Below are the code and all the weights of a small trained network. Each question names an input and a target symbol and asks about switching units off, where a switched-off unit gives its printed mean instead of its output.

import numpy as np


def w(rows, s, z=0):
    codes = np.array(rows[::2]) - 128.0
    scale = np.full(codes.shape[1], s)
    scale[-1] = z or s
    return codes * scale


def f(y):
    return y / 2 * (1 + np.tanh(0.7978845608 * (y + 0.044715 * y**3)))


def softmax(a):
    e = np.exp(a - a.max(-1, keepdims=True))
    return e / e.sum(-1, keepdims=True)


def log_softmax(a):
    a = a - a.max(-1, keepdims=True)
    return a - np.log(np.exp(a).sum(-1, keepdims=True))


def net(x, mask):
    ids = ['ΓΞΦΨαβδεζθμπστ'.index(c) for c in x.split()]
    T = len(ids)
    res = E[ids] + P[:T]
    r = res
    for j in range(3):
        rows = slice(3 * j, 3 * j + 3)
        q, k, v = (r @ M[0][rows].T for M in (Q, K, V))
        z = softmax(np.where(np.tri(T) > 0, q @ k.T / 3**0.5, -1e9)) @ v
        o = O[0][rows]
        res = res + np.where(mask[j], z, o[:, -1]) @ o[:, :-1]
    y = f(res @ A[0][:, :-1].T + A[0][:, -1])
    res = res + np.where(mask[3:11], y, B[0][:, -1]) @ B[0][:, :-1]
    return log_softmax(res[-1] @ U[:, :-1].T + U[:, -1])


Q, K, V, O, A, B = {}, {}, {}, {}, {}, {}
E = w([
[182,5,192],'Γ',
[150,64,195],'Ξ',
[145,184,133],'Φ',
[64,189,170],'Ψ',
[113,42,190],'α',
[94,90,184],'β',
[147,153,132],'δ',
[58,194,173],'ε',
[110,61,187],'ζ',
[195,163,115],'θ',
[140,132,134],'μ',
[122,103,147],'π',
[103,100,164],'σ',
[97,147,159],'τ',
],0.014)
P = w([
[207,251,236],'0',
[95,92,90],'1',
[19,99,154],'2',
[185,162,197],'3',
[128,95,97],'4',
[33,105,161],'5',
[204,148,195],'6',
[128,102,97],'7',
[44,105,163],'8',
[209,142,192],'9',
[128,103,98],'10',
[31,137,170],'11',
[215,127,176],'12',
[128,104,99],'13',
],0.017)
Q[0] = w([
[127,126,91],'H1',
[130,107,151],'H1',
[110,108,113],'H1',
[81,119,136],'H2',
[122,115,243],'H2',
[128,120,187],'H2',
[165,135,89],'H3',
[134,104,4],'H3',
[174,115,105],'H3',
],0.025)
K[0] = w([
[105,113,112],'H1',
[124,128,171],'H1',
[109,95,166],'H1',
[84,117,138],'H2',
[141,148,250],'H2',
[145,138,179],'H2',
[176,165,66],'H3',
[27,62,62],'H3',
[171,109,66],'H3',
],0.022)
V[0] = w([
[137,118,203],'H1',
[106,158,187],'H1',
[166,122,141],'H1',
[159,165,217],'H2',
[144,155,122],'H2',
[215,158,118],'H2',
[247,191,59],'H3',
[139,189,144],'H3',
[174,102,82],'H3',
],0.015)
O[0] = w([
[128,179,98,184],'H1',
[142,187,122,173],'H1',
[132,123,91,148],'H1',
[88,192,104,251],'H2',
[128,138,148,150],'H2',
[163,169,134,189],'H2',
[124,72,251,166],'H3',
[114,76,132,180],'H3',
[137,142,185,100],'H3',
],0.017,0.029)
A[0] = w([
[172,46,133,255],'N1',
[193,212,104,44],'N2',
[215,178,197,56],'N3',
[25,166,140,123],'N4',
[255,201,111,95],'N5',
[131,188,199,153],'N6',
[207,102,111,246],'N7',
[108,31,129,100],'N8',
],0.0096,0.005)
B[0] = w([
[98,153,117,130],'N1',
[178,102,250,240],'N2',
[145,43,143,190],'N3',
[168,35,125,251],'N4',
[65,116,61,211],'N5',
[110,217,63,248],'N6',
[59,137,190,133],'N7',
[143,158,80,130],'N8',
],0.017,0.028)
U = w([
[183,223,189,197],'Γ',
[220,178,107,245],'Ξ',
[74,155,138,230],'Φ',
[140,62,92,193],'Ψ',
[224,51,176,13],'α',
[219,47,146,19],'β',
[53,149,122,128],'δ',
[119,42,129,94],'ε',
[216,64,150,38],'ζ',
[27,69,255,4],'θ',
[57,162,98,122],'μ',
[124,175,40,117],'π',
[232,119,46,61],'σ',
[179,133,42,100],'τ',
],0.0067,0.003)

Each question gives the input, a string of symbols that net reads in full, and the target symbol t.
The units are the heads (3 rows each of Q, K, V and O) and the neurons (one row each of A and B). Each row of codes is followed by its name. A weight is (code - 128) times the scale printed after its matrix; where a second scale follows, it is the last column's (O, A, B and U).
mask holds one flag per unit, heads first, then neurons. A switched-off unit (its flag False) gives its mean, the last column of its rows in O or B, instead of its output. The means were averaged over made-up inputs and are rounded, as every weight is.
A unit's drop is (log p(t) with every unit on - log p(t) with that unit switched off) / (log p(t) with every unit on - log p(t) with every unit switched off).
The circuit of an input: a set's keep is (log p(t) with only the set's units on - log p(t) with every unit switched off) / (log p(t) with every unit on - log p(t) with every unit switched off). Starting from all 11 units, units are removed one at a time, each time the one whose removal leaves the highest keep (on an exact tie, the one counted first), for as long as the keep stays at least 0.8.
units of the circuit, in order: the units of the circuit, biggest drop first
k most important neurons: the k neurons with the biggest drops, biggest first
heads that matter: for each layer, one digit per head in row order, 1 if its drop is at least 0.15 and else 0, layers parted by /
input β ε β ε σ, target σ: 2 most important neurons -> N2, N5
input Γ θ μ Φ θ Ψ, target Γ: 4 most important neurons -> N5, N3, N6, N2
input Γ θ ε, target Γ: heads that matter -> 110
input Ψ Γ ε Ψ θ α θ Ψ Γ β β π, target Ψ: 2 most important neurons -> N4, N2
input τ ε μ Ψ τ σ σ π, target π: 3 most important neurons -> N4, N3, N5
input θ ζ ζ Ψ μ Γ π ζ θ Γ θ Φ, target θ: units of the circuit, in order -> H3
input α θ π, target α: 2 most important neurons -> N4, N6
input Γ Ψ Γ θ Γ ε, target Γ: 2 most important neurons -> N5, N3
input Γ ζ α, target Γ: units of the circuit, in order -> N5, N3
input δ α Φ Ξ Φ ε μ Ψ, target Ψ: 2 most important neurons -> N6, N2
input Ψ δ Φ σ Ψ α, target Ψ: units of the circuit, in order -> N2, H3, N6
input Ψ σ Ψ σ Ξ ζ, target Ψ: 2 most important neurons -> N4, N2
input Γ θ σ Ψ α θ Φ β α Ψ β Φ, target Γ: 3 most important neurons -> N5, N3, N6
input Γ α Φ Ξ Γ σ Ψ Ψ Γ θ Γ σ, target Γ: 2 most important neurons -> N5, N3
input α μ Ψ, target α: units of the circuit, in order -> N4, N5
input α μ ζ, target α: heads that matter -> 101
input Ψ μ ζ μ ε Ψ θ σ ζ ε Ξ θ Γ α, target α: heads that matter -> 011
input ζ Φ β θ θ, target θ: units of the circuit, in order -> H2, N7, N4
input τ ε σ θ τ β Ψ Γ β β π Φ α, target Γ: units of the circuit, in order -> N4
input Ψ τ β, target Ψ: units of the circuit, in order -> H3, N2, N6
